Here is a tiny trained network, its code and every weight. The questions are about switching its units off for an input and a target symbol, where a switched-off unit gives its printed mean instead of its output.

import numpy as np


def w(rows, s, z=0):
    codes = np.array(rows[::2]) - 128.0
    scale = np.full(codes.shape[1], s)
    scale[-1] = z or s
    return codes * scale


def norm(h):
    return h / np.sqrt((h * h).mean(-1, keepdims=True) + 1e-5)


def f(y):
    return np.maximum(y, 0)


def softmax(a):
    e = np.exp(a - a.max(-1, keepdims=True))
    return e / e.sum(-1, keepdims=True)


def log_softmax(a):
    a = a - a.max(-1, keepdims=True)
    return a - np.log(np.exp(a).sum(-1, keepdims=True))


def net(x, mask):
    ids = ['ζηθλμφ'.index(c) for c in x.split()]
    T = len(ids)
    res = E[ids] + P[:T]
    q, k, v = (norm(res) @ M[0].T for M in (Q, K, V))
    z = softmax(np.where(np.tri(T) > 0, q @ k.T / 3**0.5, -1e9)) @ v
    res = res + np.where(mask[0], z, O[0][:, -1]) @ O[0][:, :-1]
    y = f(norm(res) @ A[0][:, :-1].T + A[0][:, -1])
    res = res + np.where(mask[1:9], y, B[0][:, -1]) @ B[0][:, :-1]
    return log_softmax(norm(res)[-1] @ U[:, :-1].T + U[:, -1])


Q, K, V, O, A, B = {}, {}, {}, {}, {}, {}
E = w([
[183,133,19,234,156,129,129,158],'ζ',
[131,181,166,244,131,73,136,141],'η',
[87,139,165,97,79,176,142,93],'θ',
[250,142,174,238,70,164,153,138],'λ',
[129,202,194,114,132,144,159,87],'μ',
[90,96,157,63,140,150,137,204],'φ',
],0.014)
P = w([
[153,154,85,74,142,129,57,145],'0',
[95,154,162,177,157,211,170,97],'1',
[108,146,76,70,84,85,171,167],'2',
[83,142,156,164,162,212,185,123],'3',
[147,124,136,49,117,84,141,172],'4',
[136,128,162,169,144,250,85,101],'5',
],0.016)
Q[0] = w([
[135,105,125,118,143,82,117,59],'H0',
[138,122,163,129,156,161,4,71],'H0',
[118,161,119,126,136,90,161,129],'H0',
],0.039)
K[0] = w([
[122,73,166,158,133,139,223,105],'H0',
[97,122,81,144,79,110,254,139],'H0',
[125,111,141,136,160,126,102,103],'H0',
],0.039)
V[0] = w([
[102,207,69,123,131,142,143,77],'H0',
[171,96,110,116,73,252,151,134],'H0',
[133,107,75,199,106,122,116,155],'H0',
],0.021)
O[0] = w([
[90,40,199,130,245,37,120,173,254],'H0',
[22,167,134,191,37,33,105,39,162],'H0',
[114,216,113,94,184,101,159,72,151],'H0',
],0.011,0.0043)
A[0] = w([
[68,128,159,179,195,151,137,57,118],'N0',
[125,98,180,177,133,191,148,130,195],'N1',
[96,126,116,152,113,176,133,181,139],'N2',
[156,130,113,65,126,50,144,167,95],'N3',
[168,115,88,81,51,96,133,151,2],'N4',
[94,111,168,182,113,81,161,150,172],'N5',
[80,122,157,195,215,224,188,125,61],'N6',
[149,152,117,76,116,6,83,110,149],'N7',
],0.02,0.0032)
B[0] = w([
[180,143,116,106,201,106,123,142,236],'N0',
[113,122,79,103,139,78,92,53,231],'N1',
[123,155,152,130,121,115,146,55,212],'N2',
[127,199,119,152,179,113,121,84,176],'N3',
[185,85,112,70,126,156,120,181,181],'N4',
[147,131,125,88,178,146,121,156,228],'N5',
[92,109,154,190,2,172,155,161,254],'N6',
[68,111,87,141,28,161,134,120,206],'N7',
],0.022,0.011)
U = w([
[146,227,53,108,212,88,92,74,107],'ζ',
[190,184,134,166,225,144,177,194,163],'η',
[54,20,149,166,103,58,105,177,88],'θ',
[88,148,115,163,20,102,107,66,29],'λ',
[171,83,130,102,254,38,74,133,134],'μ',
[182,81,93,100,87,210,142,162,254],'φ',
],0.0083,0.0019)

Each question gives the input, a string of symbols that net reads in full, and the target symbol t.
The units are the heads (3 rows each of Q, K, V and O) and the neurons (one row each of A and B). Each row of codes is followed by its name. A weight is (code - 128) times the scale printed after its matrix; where a second scale follows, it is the last column's (O, A, B and U).
mask holds one flag per unit, heads first, then neurons. A switched-off unit (its flag False) gives its mean, the last column of its rows in O or B, instead of its output. The means were averaged over made-up inputs and are rounded, as every weight is.
A unit's drop is (log p(t) with every unit on - log p(t) with that unit switched off) / (log p(t) with every unit on - log p(t) with every unit switched off).
The circuit of an input: a set's keep is (log p(t) with only the set's units on - log p(t) with every unit switched off) / (log p(t) with every unit on - log p(t) with every unit switched off). Starting from all 9 units, units are removed one at a time, each time the one whose removal leaves the highest keep (on an exact tie, the one counted first), for as long as the keep stays at least 0.8.
units of the circuit, in order: the units of the circuit, biggest drop first
k most important neurons: the k neurons with the biggest drops, biggest first
drop of u: that unit's drop, to one decimal
input η θ φ θ, target φ: units of the circuit, in order => H0, N6
input μ φ λ, target μ: units of the circuit, in order => H0, N6
input λ λ ζ φ ζ ζ, target η: units of the circuit, in order => H0, N0, N6
input λ λ θ θ, target ζ: most important neuron => N6
input φ φ η φ, target λ: units of the circuit, in order => H0, N2
input φ ζ λ φ μ η, target ζ: units of the circuit, in order => H0, N0
input ζ η ζ η, target η: 2 most important neurons => N0, N6
input ζ φ ζ ζ θ λ, target η: 2 most important neurons => N0, N6
input θ η φ, target θ: 2 most important neurons => N7, N0
input μ η η μ, target θ: 2 most important neurons => N6, N1
input ζ ζ θ φ, target η: drop of N0 => 0.6
input η θ μ λ λ μ, target θ: drop of N6 => 0.4
input η θ φ λ θ, target η: drop of H0 => 0.7
input θ θ μ ζ ζ, target θ: drop of N0 => 0.1
input φ θ θ, target φ: units of the circuit, in order => N4
